Below are the code and all the weights of a small trained network. Each question names an input and a class and asks about switching units off, where a switched-off unit gives its printed mean instead of its output.

import numpy as np


def w(rows, s, z=0):
    codes = np.array(rows[::2]) - 128.0
    scale = np.full(codes.shape[1], s)
    scale[-1] = z or s
    return codes * scale


def f(y):
    return np.maximum(y, 0)


def log_softmax(a):
    a = a - a.max(-1, keepdims=True)
    return a - np.log(np.exp(a).sum(-1, keepdims=True))


def net(x, mask):
    res = np.array(x, float).reshape(1, 8) / 4 @ E
    y = f(res @ A[0][:, :-1].T + A[0][:, -1])
    res = res + np.where(mask, y, B[0][:, -1]) @ B[0][:, :-1]
    return log_softmax(res[-1] @ U[:, :-1].T + U[:, -1])


A, B = {}, {}
E = w([
[131,134,144,111,117,120,126,124,112,135,126,119],'x0',
[123,130,120,148,121,126,129,153,115,146,110,126],'x1',
[28,59,119,27,227,72,195,253,51,33,111,31],'x2',
[84,187,206,234,58,48,171,185,196,53,199,102],'x3',
[30,90,249,154,168,194,30,139,245,208,50,2],'x4',
[127,135,116,147,109,124,120,144,104,140,127,111],'x5',
[134,140,121,129,133,123,146,128,132,135,115,127],'x6',
[127,132,123,119,108,122,121,141,123,127,124,118],'x7',
],0.004)
A[0] = w([
[220,154,57,144,73,46,194,94,60,105,196,213,10],'N1',
[48,55,237,185,177,202,3,110,228,201,91,21,91],'N2',
[80,173,194,226,30,6,204,198,201,47,246,121,191],'N3',
[45,75,93,63,178,34,210,238,85,21,154,41,23],'N4',
[60,113,143,73,170,93,198,230,97,65,96,103,41],'N5',
[167,147,178,171,89,145,98,83,182,148,135,204,18],'N6',
[182,183,31,135,55,49,210,117,42,48,210,239,38],'N7',
[207,187,139,201,50,158,81,84,165,184,177,209,13],'N8',
[119,181,220,220,76,61,139,202,214,54,149,112,143],'N9',
[182,198,177,188,30,156,96,62,170,181,125,225,1],'N10',
[212,224,108,223,50,140,124,49,135,120,193,192,125],'N11',
[203,101,64,105,112,68,170,77,77,106,215,174,102],'N12',
],0.004,0.0024)
B[0] = w([
[85,206,54,78,92,29,192,159,212,159,50,61,202],'N1',
[82,199,43,69,32,64,234,186,230,169,47,66,254],'N2',
[193,54,154,85,83,253,85,205,54,206,131,223,250],'N3',
[73,103,198,218,213,152,31,31,36,44,212,123,198],'N4',
[96,108,188,184,206,129,74,40,84,73,194,112,173],'N5',
[88,169,137,165,167,113,98,45,103,86,141,87,171],'N6',
[73,246,61,68,69,70,217,172,224,169,36,78,226],'N7',
[75,123,183,195,228,105,47,72,83,40,193,76,203],'N8',
[212,76,56,70,36,182,192,167,153,213,48,209,214],'N9',
[43,154,169,201,214,147,74,44,81,28,174,82,203],'N10',
[142,72,218,196,201,127,56,91,59,77,205,168,233],'N11',
[119,170,71,84,66,61,159,148,184,161,89,90,194],'N12',
],0.0047,0.0051)
U = w([
[44,252,84,97,47,38,219,184,237,154,56,38,39],'0',
[64,117,246,228,249,113,9,27,38,33,243,96,4],'1',
[199,66,112,59,84,217,99,173,81,210,97,217,252],'2',
],0.0042,0.0031)

Each question gives the input, the list of numbers given to net, and the class t.
The units are the neurons (one row each of A and B). Each row of codes is followed by its name. A weight is (code - 128) times the scale printed after its matrix; where a second scale follows, it is the last column's (A, B and U).
mask holds one flag per neuron, in row order. A switched-off neuron (its flag False) gives its mean, the last column of its row in B, instead of its output. The means were averaged over made-up inputs and are rounded, as every weight is.
A unit's drop is (log p(t) with every unit on - log p(t) with that unit switched off) / (log p(t) with every unit on - log p(t) with every unit switched off).
The circuit of an input: a set's keep is (log p(t) with only the set's units on - log p(t) with every unit switched off) / (log p(t) with every unit on - log p(t) with every unit switched off). Starting from all 12 units, units are removed one at a time, each time the one whose removal leaves the highest keep (on an exact tie, the one counted first), for as long as the keep stays at least 0.8.
circuit, biggest first: the units of the circuit, biggest drop first
most important unit: the unit with the biggest drop
top k neurons: the k neurons with the biggest drops, biggest first
drop when u is switched off: that unit's drop, to one decimal
input [6,-5,0,6,5,5,-4,-1], class 2: circuit, biggest first : [N3; N9]
input [-3,7,-3,-1,-1,4,-2,0], class 1: top 4 neurons : [N2; N9; N3; N7]
input [6,5,5,7,3,-3,-8,0], class 2: circuit, biggest first : [N9; N3]
input [-8,1,6,8,7,4,-3,8], class 2: circuit, biggest first : [N3; N9]
input [-2,-2,7,7,3,-1,7,-5], class 1: circuit, biggest first : [N4]
input [-3,5,-3,-2,-2,7,5,6], class 1: top 2 neurons : [N2; N9]
input [4,3,-1,-1,-6,2,-3,8], class 0: top 2 neurons : [N7; N1]
input [-5,1,-2,-3,-7,8,1,-3], class 0: circuit, biggest first : [N7; N1]
input [6,-1,-4,7,0,0,2,-7], class 2: top 3 neurons : [N9; N3; N4]
input [8,-4,-4,-3,6,-6,3,3], class 0: top 3 neurons : [N2; N3; N11]
input [0,-3,-4,-4,6,5,-5,5], class 0: top 2 neurons : [N2; N3]
input [-1,-3,6,-6,0,-3,8,7], class 1: circuit, biggest first : [N4; N5]
input [5,8,-4,6,-3,-6,2,3], class 2: top 3 neurons : [N3; N9; N2]
input [0,-8,-8,0,-4,4,4,5], class 1: circuit, biggest first : [N11; N8]
input [7,5,1,8,-3,-7,8,-6], class 2: circuit, biggest first : [N3]
input [0,-4,7,5,-1,-7,-7,3], class 1: top 2 neurons : [N4; N5]
input [2,-5,0,6,-2,-2,-3,-3], class 2: circuit, biggest first : [N3; N9]
input [6,-6,-4,-1,-7,1,0,6], class 0: top 2 neurons : [N7; N1]
input [-5,-1,-2,5,4,-3,-7,-6], class 2: top 2 neurons : [N3; N7]
input [1,1,3,-1,-2,-4,5,-3], class 1: top neuron : [N2]
input [-7,7,-3,0,-6,-6,0,1], class 0: top 2 neurons : [N7; N1]
input [-2,-5,6,8,6,7,3,-2], class 2: top 2 neurons : [N3; N9]
input [-7,6,3,6,3,-1,-5,8], class 2: drop when N3 is switched off : 0.3
input [8,4,-5,8,3,-7,4,1], class 2: drop when N3 is switched off : 0.5
input [-7,-7,-4,-3,8,-6,2,-7], class 0: drop when N1 is switched off : 0.0
input [-6,2,-5,-3,6,-5,-5,-8], class 0: drop when N3 is switched off : 0.2
input [-1,-2,-3,-1,-6,6,8,5], class 0: most important unit : N7
